Here is a tiny trained network, its code and every weight. The questions are about switching its units off for an input and a class, where a switched-off unit gives its printed mean instead of its output.

import numpy as np


def w(rows, s, z=0):
    codes = np.array(rows[::2]) - 128.0
    scale = np.full(codes.shape[1], s)
    scale[-1] = z or s
    return codes * scale


def f(y):
    return y / 2 * (1 + np.tanh(0.7978845608 * (y + 0.044715 * y**3)))


def log_softmax(a):
    a = a - a.max(-1, keepdims=True)
    return a - np.log(np.exp(a).sum(-1, keepdims=True))


def net(x, mask):
    res = np.array(x, float).reshape(1, 8) / 4 @ E
    y = f(res @ A[0][:, :-1].T + A[0][:, -1])
    res = res + np.where(mask, y, B[0][:, -1]) @ B[0][:, :-1]
    return log_softmax(res[-1] @ U[:, :-1].T + U[:, -1])


A, B = {}, {}
E = w([
[76,213,78],'x0',
[51,103,140],'x1',
[146,96,188],'x2',
[209,93,85],'x3',
[183,108,84],'x4',
[89,76,2],'x5',
[171,177,120],'x6',
[103,75,123],'x7',
],0.0097)
A[0] = w([
[169,171,24,234],'n0',
[31,93,208,252],'n1',
[33,204,95,149],'n2',
[185,127,152,169],'n3',
[123,179,107,73],'n4',
[244,190,254,150],'n5',
[233,51,54,130],'n6',
[163,102,116,110],'n7',
],0.0083,0.0035)
B[0] = w([
[146,113,2,229],'n0',
[84,106,241,222],'n1',
[49,160,68,214],'n2',
[181,122,142,165],'n3',
[133,198,75,141],'n4',
[229,217,228,254],'n5',
[156,23,93,223],'n6',
[154,117,129,140],'n7',
],0.0083,0.0082)
U = w([
[134,48,172,255],'0',
[93,173,65,119],'1',
[236,183,187,104],'2',
[40,100,182,82],'3',
[199,7,87,63],'4',
],0.012,0.0033)

Each question gives the input, the list of numbers given to net, and the class t.
The units are the neurons (one row each of A and B). Each row of codes is followed by its name. A weight is (code - 128) times the scale printed after its matrix; where a second scale follows, it is the last column's (A, B and U).
mask holds one flag per neuron, in row order. A switched-off neuron (its flag False) gives its mean, the last column of its row in B, instead of its output. The means were averaged over made-up inputs and are rounded, as every weight is.
A unit's drop is (log p(t) with every unit on - log p(t) with that unit switched off) / (log p(t) with every unit on - log p(t) with every unit switched off).
The circuit of an input: a set's keep is (log p(t) with only the set's units on - log p(t) with every unit switched off) / (log p(t) with every unit on - log p(t) with every unit switched off). Starting from all 8 units, units are removed one at a time, each time the one whose removal leaves the highest keep (on an exact tie, the one counted first), for as long as the keep stays at least 0.8.
circuit, biggest first: the units of the circuit, biggest drop first
top k neurons: the k neurons with the biggest drops, biggest first
drop of u: that unit's drop, to one decimal
input [4,-5,-6,8,-3,-1,0,-2], class 4: circuit, biggest first : (n6, n0)
input [-8,4,2,-1,-1,8,-6,6], class 0: circuit, biggest first : (n1)
input [5,6,5,8,-4,-1,-4,-2], class 3: circuit, biggest first : (n5, n6, n0)
input [7,-8,-4,0,7,-4,-2,3], class 1: top 2 neurons : (n0, n1)
input [-8,7,8,-2,-8,-3,2,-1], class 2: top 3 neurons : (n5, n2, n6)
input [-8,-8,1,-4,8,-4,-1,8], class 2: top 2 neurons : (n5, n0)
input [7,6,3,4,4,-3,5,1], class 1: circuit, biggest first : (n5, n1)
input [4,2,-1,3,7,-3,3,0], class 4: top 2 neurons : (n0, n5)
input [-7,5,7,2,-3,-5,7,8], class 2: drop of n5 : 0.6
input [-4,7,0,4,-2,-2,-8,-2], class 3: drop of n6 : 0.3
input [8,0,-6,3,5,-5,5,1], class 1: drop of n0 : 0.1
